Here is a tiny trained network, its code and every weight. The questions are about switching its units off for an input and a class, where a switched-off unit gives its printed mean instead of its output.

import numpy as np


def w(rows, s, z=0):
    codes = np.array(rows[::2]) - 128.0
    scale = np.full(codes.shape[1], s)
    scale[-1] = z or s
    return codes * scale


def f(y):
    return y / 2 * (1 + np.tanh(0.7978845608 * (y + 0.044715 * y**3)))


def log_softmax(a):
    a = a - a.max(-1, keepdims=True)
    return a - np.log(np.exp(a).sum(-1, keepdims=True))


def net(x, mask):
    res = np.array(x, float).reshape(1, 5) / 4 @ E
    y = f(res @ A[0][:, :-1].T + A[0][:, -1])
    res = res + np.where(mask, y, B[0][:, -1]) @ B[0][:, :-1]
    return log_softmax(res[-1] @ U[:, :-1].T + U[:, -1])


A, B = {}, {}
E = w([
[71,254,173,123,83,137,72,105,95],'x0',
[161,173,174,69,185,85,171,192,144],'x1',
[122,121,137,134,130,114,129,116,123],'x2',
[151,184,64,172,132,51,117,171,67],'x3',
[105,193,56,120,177,121,179,59,189],'x4',
],0.0087)
A[0] = w([
[88,108,79,181,91,135,96,101,152,68],'neuron 1',
[87,174,77,111,168,178,158,48,196,104],'neuron 2',
[163,149,51,181,99,76,131,170,79,42],'neuron 3',
[104,102,225,97,121,212,160,84,186,9],'neuron 4',
[110,168,227,48,206,93,130,168,166,90],'neuron 5',
[120,92,156,98,140,225,147,130,162,157],'neuron 6',
[101,218,181,125,80,156,99,106,133,22],'neuron 7',
[87,87,80,135,53,168,86,114,152,88],'neuron 8',
[152,62,231,134,38,159,88,172,79,78],'neuron 9',
[88,117,126,225,103,177,112,62,114,135],'neuron 10',
[203,2,75,155,170,118,173,145,181,3],'neuron 11',
],0.0097,0.0084)
B[0] = w([
[202,155,78,83,123,146,123,182,140,166],'neuron 1',
[117,160,129,218,120,150,184,155,215,247],'neuron 2',
[125,182,105,163,212,73,37,127,119,170],'neuron 3',
[108,197,76,139,217,72,2,143,110,206],'neuron 4',
[193,55,61,120,145,214,166,143,55,218],'neuron 5',
[128,172,170,153,157,99,61,95,60,241],'neuron 6',
[11,93,62,91,27,146,124,148,43,195],'neuron 7',
[174,119,62,62,184,172,141,141,128,191],'neuron 8',
[110,156,149,220,140,130,220,200,195,254],'neuron 9',
[192,76,93,112,139,183,153,120,86,237],'neuron 10',
[39,135,48,109,41,109,147,118,73,241],'neuron 11',
],0.011,0.0074)
U = w([
[34,125,89,100,51,115,144,122,91,112],'0',
[128,161,109,152,207,93,61,124,116,116],'1',
[125,144,120,200,141,129,204,162,193,76],'2',
[224,92,83,74,158,168,167,136,105,90],'3',
[130,116,135,140,128,125,144,98,131,251],'4',
[144,80,192,137,113,117,140,76,146,159],'5',
[131,110,163,11,104,93,88,142,221,98],'6',
],0.012,0.022)

Each question gives the input, the list of numbers given to net, and the class t.
The units are the neurons (one row each of A and B). Each row of codes is followed by its name. A weight is (code - 128) times the scale printed after its matrix; where a second scale follows, it is the last column's (A, B and U).
mask holds one flag per neuron, in row order. A switched-off neuron (its flag False) gives its mean, the last column of its row in B, instead of its output. The means were averaged over made-up inputs and are rounded, as every weight is.
A unit's drop is (log p(t) with every unit on - log p(t) with that unit switched off) / (log p(t) with every unit on - log p(t) with every unit switched off).
The circuit of an input: a set's keep is (log p(t) with only the set's units on - log p(t) with every unit switched off) / (log p(t) with every unit on - log p(t) with every unit switched off). Starting from all 11 units, units are removed one at a time, each time the one whose removal leaves the highest keep (on an exact tie, the one counted first), for as long as the keep stays at least 0.8.
units of the circuit, in order: the units of the circuit, biggest drop first
most important unit: the unit with the biggest drop
top k neurons: the k neurons with the biggest drops, biggest first
drop of u: that unit's drop, to one decimal
input [6,3,-6,3,-4], class 0: most important unit : neuron 7
input [2,1,-2,-4,3], class 1: units of the circuit, in order : [neuron 9; neuron 11]
input [6,5,-1,-7,-2], class 1: top 4 neurons : [neuron 4; neuron 11; neuron 6; neuron 10]
input [-2,-7,7,-7,5], class 1: top 4 neurons : [neuron 4; neuron 6; neuron 5; neuron 2]
input [-4,-7,3,6,-7], class 2: top 2 neurons : [neuron 9; neuron 6]
input [-2,5,-3,-7,-6], class 1: top 3 neurons : [neuron 4; neuron 6; neuron 2]
input [-1,-7,2,6,5], class 3: top 2 neurons : [neuron 10; neuron 1]
input [5,-6,6,-1,6], class 2: top 4 neurons : [neuron 2; neuron 5; neuron 11; neuron 6]
input [-3,-7,6,7,5], class 1: top 2 neurons : [neuron 3; neuron 5]
input [-7,5,-1,-8,-7], class 1: top 3 neurons : [neuron 4; neuron 6; neuron 7]
input [6,8,-2,5,-2], class 3: top 2 neurons : [neuron 5; neuron 11]
input [0,-8,-8,5,-8], class 2: top 2 neurons : [neuron 9; neuron 5]
input [-5,0,-3,4,-5], class 0: top 2 neurons : [neuron 11; neuron 2]
input [4,-7,3,-6,-3], class 3: units of the circuit, in order : [neuron 10]
input [-6,-2,3,7,-6], class 1: top 3 neurons : [neuron 3; neuron 7; neuron 2]
input [-8,-6,-4,0,-6], class 0: drop of neuron 11 : 2.3
input [0,7,4,3,-8], class 2: drop of neuron 3 : 0.0
input [1,7,6,3,-4], class 3: drop of neuron 5 : 0.8
